Here is a tiny trained network, its code and every weight. The questions are about switching its units off for an input and a target symbol, where a switched-off unit gives its printed mean instead of its output.

import numpy as np


def w(rows, s, z=0):
    codes = np.array(rows[::2]) - 128.0
    scale = np.full(codes.shape[1], s)
    scale[-1] = z or s
    return codes * scale


def norm(h):
    return h / np.sqrt((h * h).mean(-1, keepdims=True) + 1e-5)


def f(y):
    return y / 2 * (1 + np.tanh(0.7978845608 * (y + 0.044715 * y**3)))


def softmax(a):
    e = np.exp(a - a.max(-1, keepdims=True))
    return e / e.sum(-1, keepdims=True)


def log_softmax(a):
    a = a - a.max(-1, keepdims=True)
    return a - np.log(np.exp(a).sum(-1, keepdims=True))


def net(x, mask):
    ids = ['ΘΛΠΣΦαβδεζηψω'.index(c) for c in x.split()]
    T = len(ids)
    res = E[ids] + P[:T]
    u = 0
    for l in range(2):
        r = norm(res)
        for j in range(2):
            rows = slice(2 * j, 2 * j + 2)
            q, k, v = (r @ M[l][rows].T for M in (Q, K, V))
            z = softmax(np.where(np.tri(T) > 0, q @ k.T / 2**0.5, -1e9)) @ v
            o = O[l][rows]
            res = res + np.where(mask[u + j], z, o[:, -1]) @ o[:, :-1]
        u += 2
        y = f(norm(res) @ A[l][:, :-1].T + A[l][:, -1])
        res = res + np.where(mask[u : u + 4], y, B[l][:, -1]) @ B[l][:, :-1]
        u += 4
    return log_softmax(norm(res)[-1] @ U[:, :-1].T + U[:, -1])


Q, K, V, O, A, B = {}, {}, {}, {}, {}, {}
E = w([
[186,145,176],'Θ',
[174,148,136],'Λ',
[96,120,130],'Π',
[135,151,125],'Σ',
[140,161,123],'Φ',
[109,124,117],'α',
[133,151,123],'β',
[97,101,189],'δ',
[173,171,160],'ε',
[147,12,109],'ζ',
[82,112,154],'η',
[126,180,149],'ψ',
[143,2,92],'ω',
],0.0066)
P = w([
[143,187,107],'0',
[147,177,252],'1',
[130,204,217],'2',
[115,105,182],'3',
[88,136,222],'4',
[120,112,200],'5',
[116,124,191],'6',
[115,114,199],'7',
[118,126,193],'8',
[108,120,202],'9',
[117,128,188],'10',
[112,126,193],'11',
],0.004)
Q[0] = w([
[198,253,164],'0.h0',
[131,144,108],'0.h0',
[143,215,155],'0.h1',
[160,146,99],'0.h1',
],0.028)
K[0] = w([
[3,220,108],'0.h0',
[116,77,140],'0.h0',
[108,222,60],'0.h1',
[113,88,60],'0.h1',
],0.024)
V[0] = w([
[234,104,109],'0.h0',
[185,51,176],'0.h0',
[40,241,95],'0.h1',
[36,138,253],'0.h1',
],0.014)
O[0] = w([
[49,217,151,83],'0.h0',
[29,156,130,118],'0.h0',
[238,188,169,200],'0.h1',
[139,102,254,251],'0.h1',
],0.011,0.014)
A[0] = w([
[54,69,137,8],'0.n0',
[50,35,121,38],'0.n1',
[80,6,153,48],'0.n2',
[151,100,75,158],'0.n3',
],0.018,0.0016)
B[0] = w([
[107,70,139,227],'0.n0',
[139,2,83,205],'0.n1',
[173,169,176,254],'0.n2',
[146,157,175,131],'0.n3',
],0.024,0.0036)
Q[1] = w([
[5,94,177],'1.h0',
[231,50,241],'1.h0',
[188,104,121],'1.h1',
[97,145,100],'1.h1',
],0.018)
K[1] = w([
[223,55,176],'1.h0',
[207,200,4],'1.h0',
[163,121,109],'1.h1',
[101,115,107],'1.h1',
],0.02)
V[1] = w([
[202,166,254],'1.h0',
[70,185,229],'1.h0',
[24,39,129],'1.h1',
[206,65,56],'1.h1',
],0.015)
O[1] = w([
[23,176,219,254],'1.h0',
[6,82,124,125],'1.h0',
[153,156,229,52],'1.h1',
[22,189,101,141],'1.h1',
],0.013,0.018)
A[1] = w([
[140,74,37,60],'1.n0',
[233,155,32,192],'1.n1',
[167,4,176,250],'1.n2',
[172,3,107,117],'1.n3',
],0.014,0.0024)
B[1] = w([
[41,135,251,140],'1.n0',
[171,85,25,171],'1.n1',
[52,29,140,254],'1.n2',
[43,87,107,166],'1.n3',
],0.017,0.0073)
U = w([
[52,37,92,74],'Θ',
[102,101,80,160],'Λ',
[194,147,129,252],'Π',
[129,155,89,198],'Σ',
[127,154,87,174],'Φ',
[145,138,109,104],'α',
[132,148,102,123],'β',
[121,131,139,5],'δ',
[37,175,81,70],'ε',
[161,76,116,159],'ζ',
[181,91,223,135],'η',
[120,250,150,100],'ψ',
[153,98,111,132],'ω',
],0.015,0.0031)

Each question gives the input, a string of symbols that net reads in full, and the target symbol t.
The units are the heads (2 rows each of Q, K, V and O) and the neurons (one row each of A and B). Each row of codes is followed by its name. A weight is (code - 128) times the scale printed after its matrix; where a second scale follows, it is the last column's (O, A, B and U).
mask holds one flag per unit, layer by layer, with each layer's heads first. A switched-off unit (its flag False) gives its mean, the last column of its rows in O or B, instead of its output. The means were averaged over made-up inputs and are rounded, as every weight is.
A unit's drop is (log p(t) with every unit on - log p(t) with that unit switched off) / (log p(t) with every unit on - log p(t) with every unit switched off).
The circuit of an input: a set's keep is (log p(t) with only the set's units on - log p(t) with every unit switched off) / (log p(t) with every unit on - log p(t) with every unit switched off). Starting from all 12 units, units are removed one at a time, each time the one whose removal leaves the highest keep (on an exact tie, the one counted first), for as long as the keep stays at least 0.8.
circuit, biggest first: the units of the circuit, biggest drop first
k most important neurons: the k neurons with the biggest drops, biggest first
top k neurons in layer l: the k neurons of layer l with the biggest drops, biggest first
heads that matter: for each layer, one digit per head in row order, 1 if its drop is at least 0.15 and else 0, layers parted by /
drop when u is switched off: that unit's drop, to one decimal
input ψ η η Φ, target ψ: circuit, biggest first : (0.h1, 1.n2, 1.h1)
input Θ η α Θ β η η η η ψ ε, target Θ: circuit, biggest first : (1.h0, 0.h0, 0.h1, 1.n3)
input Θ α δ ζ Θ η Θ, target Θ: circuit, biggest first : (0.h1)
input ε ψ ψ ζ δ η Σ Λ, target ε: circuit, biggest first : (1.h1, 0.h1, 1.n2)
input Θ Σ η, target Θ: circuit, biggest first : (1.h0, 0.h0, 0.h1)
input ε η η ε Θ, target ε: circuit, biggest first : (1.h1, 0.h1)
input ε ψ β ψ η Θ ζ ψ ψ, target ε: circuit, biggest first : (0.h1, 1.h1, 1.n2)
input ε η Π, target ε: 2 most important neurons : (0.n1, 1.n2)
input ε Θ η, target ε: circuit, biggest first : (0.h1, 1.h1)
input ε η η η δ η Θ ψ η η Θ, target ε: 3 most important neurons : (0.n1, 1.n2, 0.n2)
input η Σ ψ ψ ψ ψ ψ ψ Π, target ψ: heads that matter : 10 / 00
input ψ Θ Π ψ η η Π Θ ε Σ, target ψ: heads that matter : 01 / 01
input ε ψ ψ η η Θ Π η α η Φ β, target ε: circuit, biggest first : (0.h1, 1.h1, 1.n2)
input ψ ζ α, target ψ: circuit, biggest first : (0.h1, 1.n2, 1.h1)
input ε ψ Φ, target ε: 2 most important neurons : (0.n1, 1.n2)
input Θ Θ η, target Θ: 2 most important neurons : (0.n1, 1.n3)
input ε η Θ η η ψ η ε, target ε: circuit, biggest first : (0.h1, 1.h1)
input ψ Π Λ ε Θ ψ ζ Θ η Λ, target ψ: top neuron in layer 1 : (1.n2)
input Θ ψ η Π η Θ η ε, target Θ: drop when 1.h0 is switched off : 2.6
input Θ η η Θ ψ η ψ ε η ψ ψ, target Θ: drop when 0.n1 is switched off : 0.0
input Π η Θ, target Π: drop when 1.h1 is switched off : 0.1
input ψ ω η ψ Θ Θ, target ψ: drop when 0.h0 is switched off : 0.1
input ε ε ψ, target ε: most important neuron : (0.n1)
